Below is a small trained network, with its code and all its weights. Each question gives an input and a target symbol and asks what happens when units are switched off, that is, made to give their printed mean instead of their output.

import numpy as np


def w(rows, s, z=0):
    codes = np.array(rows[::2]) - 128.0
    scale = np.full(codes.shape[1], s)
    scale[-1] = z or s
    return codes * scale


def f(y):
    return y / 2 * (1 + np.tanh(0.7978845608 * (y + 0.044715 * y**3)))


def softmax(a):
    e = np.exp(a - a.max(-1, keepdims=True))
    return e / e.sum(-1, keepdims=True)


def log_softmax(a):
    a = a - a.max(-1, keepdims=True)
    return a - np.log(np.exp(a).sum(-1, keepdims=True))


def net(x, mask):
    ids = ['ΓΘαετψ'.index(c) for c in x.split()]
    T = len(ids)
    res = E[ids] + P[:T]
    u = 0
    for l in range(2):
        r = res
        for j in range(2):
            rows = slice(2 * j, 2 * j + 2)
            q, k, v = (r @ M[l][rows].T for M in (Q, K, V))
            z = softmax(np.where(np.tri(T) > 0, q @ k.T / 2**0.5, -1e9)) @ v
            o = O[l][rows]
            res = res + np.where(mask[u + j], z, o[:, -1]) @ o[:, :-1]
        u += 2
        y = f(res @ A[l][:, :-1].T + A[l][:, -1])
        res = res + np.where(mask[u : u + 4], y, B[l][:, -1]) @ B[l][:, :-1]
        u += 4
    return log_softmax(res[-1] @ U[:, :-1].T + U[:, -1])


Q, K, V, O, A, B = {}, {}, {}, {}, {}, {}
E = w([
[3,167,177,247,137,104,127,87,198,174],'Γ',
[193,91,122,156,105,85,6,93,184,134],'Θ',
[133,125,201,129,140,197,52,43,69,24],'α',
[233,107,102,97,180,113,116,2,125,125],'ε',
[181,225,67,247,127,156,215,131,165,176],'τ',
[71,173,139,5,133,203,171,111,151,111],'ψ',
],0.016)
P = w([
[114,214,90,75,41,33,60,138,124,150],'0',
[107,176,2,136,135,174,140,124,232,84],'1',
[132,181,48,120,104,133,124,136,189,103],'2',
[139,179,73,114,99,113,115,133,144,126],'3',
[140,165,96,110,102,100,116,120,121,147],'4',
[152,172,114,111,98,90,106,127,122,169],'5',
[146,167,124,115,121,98,106,112,106,189],'6',
[158,170,146,123,111,96,104,121,107,198],'7',
[143,168,143,131,139,106,105,111,74,218],'8',
[166,168,168,131,122,95,110,116,104,225],'9',
[156,163,168,145,143,111,112,105,77,233],'10',
[146,170,172,139,172,111,107,109,42,244],'11',
[181,165,195,152,156,101,137,102,84,239],'12',
[192,149,207,160,134,99,152,89,115,227],'13',
],0.0073)
Q[0] = w([
[185,121,120,182,204,195,97,191,170,68],'0.h1',
[141,167,157,200,122,141,119,86,125,162],'0.h1',
[98,154,198,180,191,118,113,151,192,109],'0.h2',
[255,157,146,95,167,212,26,8,135,170],'0.h2',
],0.0089)
K[0] = w([
[171,96,136,184,123,127,152,85,142,77],'0.h1',
[83,166,175,3,119,202,133,160,149,175],'0.h1',
[134,162,241,155,250,138,150,82,99,173],'0.h2',
[181,80,137,9,144,207,173,168,108,200],'0.h2',
],0.0066)
V[0] = w([
[72,124,121,6,88,136,180,147,150,134],'0.h1',
[205,107,132,128,120,122,137,99,94,105],'0.h1',
[190,67,131,176,54,141,108,71,121,112],'0.h2',
[253,132,133,177,152,157,72,158,71,121],'0.h2',
],0.0047)
O[0] = w([
[171,107,123,128,211,25,118,177,123,2,166],'0.h1',
[185,124,185,166,82,152,177,72,129,176,108],'0.h1',
[129,183,76,117,128,60,122,109,159,170,73],'0.h2',
[93,217,154,102,229,105,177,137,185,134,1],'0.h2',
],0.01,0.0026)
A[0] = w([
[183,127,87,129,185,104,109,63,84,93,35],'0.n1',
[134,43,170,173,112,104,130,206,51,167,98],'0.n2',
[79,141,239,82,81,174,206,162,120,133,75],'0.n3',
[57,76,126,254,10,204,123,130,125,180,5],'0.n4',
],0.0066,0.0019)
B[0] = w([
[236,94,87,130,18,54,199,120,161,131,253],'0.n1',
[103,100,178,76,163,34,160,153,246,106,187],'0.n2',
[110,91,39,73,111,113,162,85,98,116,163],'0.n3',
[47,206,172,112,81,19,201,72,99,102,229],'0.n4',
],0.011,0.0043)
Q[1] = w([
[58,252,60,159,191,131,175,174,210,136],'1.h1',
[201,124,1,157,114,103,135,41,73,147],'1.h1',
[37,177,189,127,101,141,119,30,43,101],'1.h2',
[214,64,172,108,122,128,92,55,122,96],'1.h2',
],0.0096)
K[1] = w([
[148,125,148,253,113,120,144,87,156,171],'1.h1',
[144,139,110,105,137,165,143,180,90,179],'1.h1',
[171,142,202,182,165,119,129,132,112,110],'1.h2',
[134,106,142,107,182,150,139,133,107,151],'1.h2',
],0.015)
V[1] = w([
[75,67,81,96,120,108,170,173,131,114],'1.h1',
[89,135,205,104,168,111,136,97,190,117],'1.h1',
[138,1,138,102,85,122,127,164,115,110],'1.h2',
[136,113,130,223,136,116,113,120,111,149],'1.h2',
],0.0085)
O[1] = w([
[133,199,50,155,151,156,147,99,76,238,122],'1.h1',
[127,50,104,17,112,196,230,16,113,175,164],'1.h1',
[103,77,145,160,140,141,241,18,86,160,2],'1.h2',
[188,62,137,254,254,106,198,148,100,132,36],'1.h2',
],0.0078,0.0062)
A[1] = w([
[78,142,198,211,117,209,195,122,35,117,6],'1.n1',
[94,240,2,178,14,99,142,161,167,191,204],'1.n2',
[127,38,139,234,135,139,10,126,139,96,227],'1.n3',
[134,161,86,61,195,52,83,79,181,226,88],'1.n4',
],0.0064,0.0022)
B[1] = w([
[150,142,29,216,123,76,57,124,187,102,148],'1.n1',
[108,112,192,123,208,147,171,126,69,184,252],'1.n2',
[98,8,99,19,67,133,208,251,216,161,171],'1.n3',
[138,157,110,213,186,209,152,95,255,87,188],'1.n4',
],0.0083,0.013)
U = w([
[68,100,180,150,159,57,104,46,198,176,47],'Γ',
[98,79,78,146,101,55,168,193,254,217,1],'Θ',
[113,134,179,28,162,166,75,79,149,14,237],'α',
[164,220,86,169,168,19,91,30,244,62,9],'ε',
[158,168,205,213,149,147,172,189,165,142,237],'τ',
[153,102,123,155,151,230,159,109,155,197,221],'ψ',
],0.0051,0.0015)

Each question gives the input, a string of symbols that net reads in full, and the target symbol t.
The units are the heads (2 rows each of Q, K, V and O) and the neurons (one row each of A and B). Each row of codes is followed by its name. A weight is (code - 128) times the scale printed after its matrix; where a second scale follows, it is the last column's (O, A, B and U).
mask holds one flag per unit, layer by layer, with each layer's heads first. A switched-off unit (its flag False) gives its mean, the last column of its rows in O or B, instead of its output. The means were averaged over made-up inputs and are rounded, as every weight is.
A unit's drop is (log p(t) with every unit on - log p(t) with that unit switched off) / (log p(t) with every unit on - log p(t) with every unit switched off).
The circuit of an input: a set's keep is (log p(t) with only the set's units on - log p(t) with every unit switched off) / (log p(t) with every unit on - log p(t) with every unit switched off). Starting from all 12 units, units are removed one at a time, each time the one whose removal leaves the highest keep (on an exact tie, the one counted first), for as long as the keep stays at least 0.8.
units of the circuit, in order: the units of the circuit, biggest drop first
k most important neurons: the k neurons with the biggest drops, biggest first
k most important neurons of layer l: the k neurons of layer l with the biggest drops, biggest first
which heads matter: for each layer, one digit per head in row order, 1 if its drop is at least 0.15 and else 0, layers parted by /
drop when u is switched off: that unit's drop, to one decimal
input Γ ψ τ, target τ: which heads matter	00 / 11
input α Γ τ Γ α α α ψ Γ, target ε: units of the circuit, in order	(0.h1)
input Θ ψ Θ Θ, target Γ: 3 most important neurons	(1.n2 0.n4 0.n3)
input ψ Θ ε ε ε Θ, target ψ: units of the circuit, in order	(1.h1 1.n2 0.h1)
input τ α τ τ Θ, target Θ: which heads matter	01 / 11
input ψ Θ ε, target ψ: units of the circuit, in order	(1.h1 1.h2 0.h2)
input Θ α Θ ψ ε, target ψ: which heads matter	00 / 10
input α ψ α Θ, target Γ: 4 most important neurons	(1.n2 0.n4 0.n2 0.n3)
input α α Θ Θ α ε Γ α ε α ε, target ε: 3 most important neurons	(1.n2 1.n3 1.n4)
input α Θ Γ Θ ψ Θ ε Θ α α, target ε: which heads matter	01 / 11
input Γ α Θ ε α α ε α α ψ α α τ Γ, target ε: 2 most important neurons	(1.n2 1.n3)
input α Γ α ψ Γ α Θ ψ ψ Θ ψ α α ψ, target ε: 3 most important neurons of layer 0	(0.n1 0.n2 0.n3)
input α Γ Γ α ψ α α α Γ α, target Θ: 2 most important neurons	(1.n3 0.n4)
input Γ α τ, target τ: which heads matter	00 / 01
input τ Γ ε Γ Θ α α Θ Γ α α Γ Θ, target Θ: 3 most important neurons	(1.n3 0.n2 0.n4)
input ψ α ε α ε τ Γ Γ Θ ψ, target ψ: 3 most important neurons of layer 0	(0.n3 0.n4 0.n2)
input τ α Γ Γ, target Γ: drop when 0.h2 is switched off	0.2
input α Γ α α α α α α Γ ε Θ Θ ε, target ε: drop when 1.h1 is switched off	0.2
input ψ α α ε ψ, target ψ: drop when 1.h1 is switched off	0.4
input ψ Θ ε α α, target ε: drop when 1.n2 is switched off	0.2
